Below is a small trained network, with its code and all its weights. Each question gives an input and a class and asks what happens when units are switched off, that is, made to give their printed mean instead of their output.

import numpy as np


def w(rows, s, z=0):
    codes = np.array(rows[::2]) - 128.0
    scale = np.full(codes.shape[1], s)
    scale[-1] = z or s
    return codes * scale


def f(y):
    return np.maximum(y, 0)


def log_softmax(a):
    a = a - a.max(-1, keepdims=True)
    return a - np.log(np.exp(a).sum(-1, keepdims=True))


def net(x, mask):
    res = np.array(x, float).reshape(1, 8) / 4 @ E
    y = f(res @ A[0][:, :-1].T + A[0][:, -1])
    res = res + np.where(mask, y, B[0][:, -1]) @ B[0][:, :-1]
    return log_softmax(res[-1] @ U[:, :-1].T + U[:, -1])


A, B = {}, {}
E = w([
[124,94,133,60,118,129,149,138,88,189,249],'x0',
[124,132,127,123,123,127,135,142,104,115,124],'x1',
[58,36,111,115,115,159,142,70,132,95,117],'x2',
[122,136,120,124,131,122,131,130,119,119,132],'x3',
[112,109,78,162,219,183,171,172,124,160,114],'x4',
[122,136,123,127,138,122,127,122,131,121,138],'x5',
[123,136,115,127,127,110,149,128,118,123,128],'x6',
[133,130,137,139,131,137,132,115,140,127,141],'x7',
],0.021)
A[0] = w([
[96,98,153,109,191,166,169,142,143,131,123,66],'n1',
[116,130,153,152,113,114,120,99,154,47,106,231],'n2',
[92,73,120,136,70,107,127,101,160,81,104,158],'n3',
[107,106,105,170,156,175,164,122,116,91,103,89],'n4',
[90,87,109,86,94,143,126,93,124,108,99,163],'n5',
[165,160,181,132,35,58,96,136,125,115,147,246],'n6',
[62,25,90,172,175,154,130,150,136,101,141,49],'n7',
[198,215,112,172,138,111,106,133,138,101,118,254],'n8',
[122,147,103,131,118,112,134,150,157,101,88,196],'n9',
[125,74,168,48,121,140,170,146,104,175,252,137],'n10',
[171,191,179,60,109,79,93,83,109,157,147,193],'n11',
[113,74,81,112,194,181,166,111,137,120,103,47],'n12',
[167,90,159,116,154,162,137,131,131,114,62,138],'n13',
[75,107,133,112,75,117,128,81,129,95,128,127],'n14',
[161,186,106,108,152,109,135,202,125,206,183,125],'n15',
[206,218,177,115,107,84,102,137,126,124,151,224],'n16',
[45,75,95,153,123,168,145,93,118,129,106,80],'n17',
[100,60,155,79,62,103,93,52,121,95,125,106],'n18',
[131,161,113,152,149,111,125,188,121,156,90,208],'n19',
[87,71,116,92,110,159,159,134,108,140,165,40],'n20',
[143,113,139,182,159,123,152,137,138,85,106,158],'n21',
[147,99,133,76,130,144,155,175,102,193,234,114],'n22',
[163,149,131,131,216,151,154,177,129,162,113,148],'n23',
[152,143,107,165,210,139,143,177,117,168,132,97],'n24',
[103,99,147,157,96,135,128,96,115,50,113,203],'n25',
[156,162,154,162,122,119,74,124,105,99,118,218],'n26',
],0.013,0.0077)
B[0] = w([
[162,79,71,148,192,119,123,141,49,137,157,164],'n1',
[136,194,169,62,122,152,151,58,180,128,49,190],'n2',
[144,192,170,68,149,116,98,50,137,89,133,189],'n3',
[141,109,117,147,222,160,42,106,80,144,77,172],'n4',
[88,150,184,100,143,153,110,87,142,81,120,181],'n5',
[191,25,66,140,41,71,143,101,206,48,73,238],'n6',
[57,82,125,104,198,79,196,156,32,184,45,189],'n7',
[168,155,135,197,142,153,132,191,246,131,49,212],'n8',
[124,147,132,123,171,138,70,138,189,136,93,168],'n9',
[52,59,82,124,54,89,160,159,67,96,254,254],'n10',
[168,86,79,166,24,39,141,159,159,105,133,223],'n11',
[122,67,94,158,205,136,136,84,54,164,94,182],'n12',
[119,127,156,152,168,118,128,130,124,118,89,161],'n13',
[65,170,173,139,94,127,105,29,149,76,153,182],'n14',
[197,137,104,165,54,174,150,181,95,227,173,212],'n15',
[207,48,92,138,89,89,164,187,166,158,70,232],'n16',
[77,72,119,89,227,82,132,71,47,94,107,185],'n17',
[54,174,185,40,37,139,126,114,133,78,207,212],'n18',
[155,198,159,186,179,154,122,153,200,131,131,183],'n19',
[52,64,114,66,162,121,193,118,75,136,222,178],'n20',
[116,165,113,127,207,152,111,105,125,98,75,167],'n21',
[200,103,97,67,42,140,180,177,14,171,235,232],'n22',
[135,200,139,231,148,210,74,192,80,167,159,191],'n23',
[119,217,164,162,139,244,82,142,75,152,181,187],'n24',
[103,174,164,66,114,127,115,38,151,82,80,185],'n25',
[171,139,133,164,141,114,140,137,198,77,76,183],'n26',
],0.0079,0.032)
U = w([
[221,126,126,120,98,88,121,163,217,104,15,241],'0',
[115,196,233,44,110,121,99,42,160,61,95,159],'1',
[173,206,137,185,189,199,85,206,149,161,87,217],'2',
[103,111,116,92,229,133,106,101,87,134,17,76],'3',
[232,59,87,97,30,41,148,186,128,135,174,166],'4',
[36,129,171,41,37,95,131,104,125,76,254,44],'5',
[208,163,100,121,89,196,134,200,58,213,220,106],'6',
[73,34,92,64,168,128,169,149,46,162,185,4],'7',
],0.0087,0.0033)

Each question gives the input, the list of numbers given to net, and the class t.
The units are the neurons (one row each of A and B). Each row of codes is followed by its name. A weight is (code - 128) times the scale printed after its matrix; where a second scale follows, it is the last column's (A, B and U).
mask holds one flag per neuron, in row order. A switched-off neuron (its flag False) gives its mean, the last column of its row in B, instead of its output. The means were averaged over made-up inputs and are rounded, as every weight is.
A unit's drop is (log p(t) with every unit on - log p(t) with that unit switched off) / (log p(t) with every unit on - log p(t) with every unit switched off).
unit that matters most: the unit with the biggest drop
k most important neurons: the k neurons with the biggest drops, biggest first
drop when u is switched off: that unit's drop, to one decimal
input [5,8,-7,-6,1,-8,4,-8], class 6: unit that matters most : n15
input [7,6,1,-8,-7,2,8,6], class 5: 2 most important neurons : [n18 n10]
input [0,1,2,-8,1,-6,6,7], class 3: 2 most important neurons : [n10 n22]
input [0,4,-7,-4,-2,6,-1,-5], class 0: 3 most important neurons : [n10 n8 n22]
input [0,-4,-5,-8,-5,-7,8,6], class 0: 3 most important neurons : [n10 n22 n8]
input [7,-8,0,0,7,8,-6,4], class 6: 4 most important neurons : [n15 n22 n23 n24]
input [-2,0,-8,-6,1,-8,3,-1], class 2: 2 most important neurons : [n23 n24]
input [5,4,-8,8,1,-6,6,2], class 6: 3 most important neurons : [n15 n24 n23]
input [3,0,1,-1,-7,4,0,1], class 5: 2 most important neurons : [n18 n14]
input [0,8,2,-8,1,5,-5,1], class 3: 2 most important neurons : [n10 n22]
input [7,7,4,-3,0,-2,3,-7], class 5: 3 most important neurons : [n18 n10 n16]
input [-7,2,8,8,0,-7,-7,0], class 1: drop when n18 is switched off : 0.1
input [-1,4,0,-2,0,-6,3,0], class 0: drop when n18 is switched off : 0.2
input [3,-1,-3,-3,1,-8,-3,5], class 6: most important neuron : [n6]
input [-8,4,1,0,-1,-7,-6,-6], class 1: drop when n16 is switched off : 0.2
input [1,-4,1,-6,-6,-5,3,7], class 5: drop when n18 is switched off : 0.9
